Below are the code and all the weights of a small trained network. Each question names an input and a class and asks about switching units off, where a switched-off unit gives its printed mean instead of its output.

import numpy as np


def w(rows, s, z=0):
    codes = np.array(rows[::2]) - 128.0
    scale = np.full(codes.shape[1], s)
    scale[-1] = z or s
    return codes * scale


def f(y):
    return np.maximum(y, 0)


def log_softmax(a):
    a = a - a.max(-1, keepdims=True)
    return a - np.log(np.exp(a).sum(-1, keepdims=True))


def net(x, mask):
    res = np.array(x, float).reshape(1, 7) / 4 @ E
    y = f(res @ A[0][:, :-1].T + A[0][:, -1])
    res = res + np.where(mask, y, B[0][:, -1]) @ B[0][:, :-1]
    return log_softmax(res[-1] @ U[:, :-1].T + U[:, -1])


A, B = {}, {}
E = w([
[177,189,21,130,120,156,150,87,137,94,199],'x0',
[215,133,210,120,121,46,125,95,56,108,196],'x1',
[143,106,183,215,140,157,137,63,254,88,147],'x2',
[39,207,169,53,176,161,78,47,119,120,135],'x3',
[141,125,153,86,146,202,148,188,128,70,155],'x4',
[71,15,98,132,135,138,138,81,103,99,182],'x5',
[154,126,114,149,129,124,131,84,95,22,46],'x6',
],0.0084)
A[0] = w([
[105,89,185,142,128,97,126,129,127,153,66,18],'N1',
[94,65,222,114,130,132,127,168,134,139,54,69],'N2',
[144,119,138,151,112,130,142,104,168,126,139,74],'N3',
[167,123,106,148,129,144,138,100,96,20,25,86],'N4',
[117,130,139,125,130,138,134,189,172,217,230,93],'N5',
[133,122,130,130,134,115,121,110,105,88,85,78],'N6',
[206,57,89,168,123,122,140,207,162,141,125,58],'N7',
[118,141,127,126,134,125,121,107,134,141,119,135],'N8',
[147,119,151,87,140,227,130,214,136,44,166,118],'N9',
[137,127,149,148,137,123,130,114,184,149,171,50],'N10',
[72,17,92,128,124,155,130,85,106,85,182,138],'N11',
[193,81,95,156,127,115,137,157,122,116,101,32],'N12',
[87,172,145,101,148,149,127,61,104,136,112,32],'N13',
[139,112,159,160,132,142,123,85,188,105,116,1],'N14',
[73,176,174,92,139,139,112,72,137,121,139,47],'N15',
[189,225,144,130,120,145,123,172,178,126,69,131],'N16',
[189,126,218,107,127,143,133,149,93,66,198,73],'N17',
[138,119,172,164,126,166,130,107,218,94,121,84],'N18',
[185,184,8,130,125,145,136,81,156,107,193,49],'N19',
[118,133,70,179,119,38,114,25,142,210,78,27],'N20',
[50,130,42,130,122,195,132,177,213,132,52,24],'N21',
[171,147,159,146,115,43,128,61,92,153,165,32],'N22',
[108,132,65,93,119,133,129,183,16,152,94,43],'N23',
[144,182,140,128,126,122,135,131,148,152,117,79],'N24',
[86,171,146,98,142,172,128,106,128,94,154,102],'N25',
],0.014,0.006)
B[0] = w([
[129,133,105,178,125,139,123,150,119,135,200,188],'N1',
[138,160,115,204,124,128,132,140,128,164,218,229],'N2',
[132,140,124,90,135,118,134,130,118,96,148,169],'N3',
[72,82,106,66,73,147,105,112,192,217,134,226],'N4',
[77,90,103,66,76,146,102,117,194,196,117,232],'N5',
[103,121,124,100,119,128,108,126,147,176,140,162],'N6',
[98,110,133,155,71,111,127,107,102,32,91,242],'N7',
[126,141,137,130,104,120,152,116,137,120,112,154],'N8',
[132,220,200,149,113,99,166,92,146,165,100,217],'N9',
[116,132,109,67,125,129,112,140,120,120,155,176],'N10',
[161,99,130,147,169,129,142,252,132,154,58,252],'N11',
[109,114,119,150,87,136,115,119,124,66,107,190],'N12',
[119,87,120,143,84,133,122,130,132,66,121,195],'N13',
[128,127,105,67,154,128,110,147,116,85,163,181],'N14',
[114,102,111,154,70,115,125,136,115,74,101,210],'N15',
[149,86,128,146,169,129,144,248,125,140,68,238],'N16',
[157,111,111,142,183,144,125,45,100,144,101,209],'N17',
[135,188,126,50,152,118,134,140,110,79,158,221],'N18',
[126,143,127,209,130,128,116,154,113,161,245,238],'N19',
[138,215,209,126,119,115,174,98,148,153,68,217],'N20',
[173,75,112,141,188,139,107,11,76,140,115,254],'N21',
[150,95,107,132,181,151,118,66,103,126,109,208],'N22',
[141,174,127,43,168,122,128,144,130,50,182,228],'N23',
[122,82,126,140,144,132,136,178,130,130,121,166],'N24',
[112,122,128,152,81,110,129,117,120,77,108,197],'N25',
],0.023,0.013)
U = w([
[162,87,109,163,190,154,99,40,79,115,111,91],'0',
[67,105,127,197,27,96,116,136,110,2,108,90],'1',
[119,188,119,39,167,107,111,172,126,37,193,102],'2',
[109,160,123,250,110,128,111,168,126,143,248,106],'3',
[46,96,110,94,77,153,83,128,211,175,129,155],'4',
[149,84,143,168,177,124,149,254,131,119,68,108],'5',
[116,211,255,160,111,101,179,101,155,123,89,250],'6',
],0.0072,0.015)

Each question gives the input, the list of numbers given to net, and the class t.
The units are the neurons (one row each of A and B). Each row of codes is followed by its name. A weight is (code - 128) times the scale printed after its matrix; where a second scale follows, it is the last column's (A, B and U).
mask holds one flag per neuron, in row order. A switched-off neuron (its flag False) gives its mean, the last column of its row in B, instead of its output. The means were averaged over made-up inputs and are rounded, as every weight is.
A unit's drop is (log p(t) with every unit on - log p(t) with that unit switched off) / (log p(t) with every unit on - log p(t) with every unit switched off).
most important unit: the unit with the biggest drop
k most important neurons: the k neurons with the biggest drops, biggest first
drop when u is switched off: that unit's drop, to one decimal
input [6,8,7,3,3,4,1], class 0: most important unit	N17
input [6,-5,-1,5,1,-7,-1], class 5: 2 most important neurons	N16, N2
input [2,-5,8,5,-2,-2,-8], class 2: 3 most important neurons	N18, N4, N14
input [-7,4,8,-6,-4,3,6], class 2: 2 most important neurons	N18, N14
input [-8,-1,0,7,3,2,-4], class 3: 3 most important neurons	N2, N7, N1
input [8,3,8,2,2,-4,-7], class 2: 3 most important neurons	N18, N10, N2
input [-5,-2,-7,-6,-4,5,-7], class 2: 2 most important neurons	N23, N4
input [8,-8,2,1,-4,-5,3], class 0: 2 most important neurons	N21, N2
input [0,-8,-1,2,3,-7,-1], class 0: 2 most important neurons	N21, N11
input [-7,-3,3,-3,1,-7,1], class 3: 3 most important neurons	N2, N11, N1
input [-8,-7,-2,5,1,-8,-2], class 3: 2 most important neurons	N2, N11
input [-3,-1,-5,8,-1,-5,-7], class 1: 3 most important neurons	N15, N4, N13
input [6,2,-5,-8,7,0,3], class 1: 3 most important neurons	N7, N12, N20
input [7,4,6,-5,8,5,-5], class 6: most important unit	N9
input [-8,-8,4,6,-8,-1,-5], class 0: 2 most important neurons	N21, N19
input [-8,-4,-3,-4,-2,-7,-4], class 3: drop when N2 is switched off	1.7
input [-1,-6,-8,1,0,1,7], class 2: drop when N5 is switched off	0.5
input [-4,-4,7,3,-3,3,-5], class 2: drop when N11 is switched off	0.0
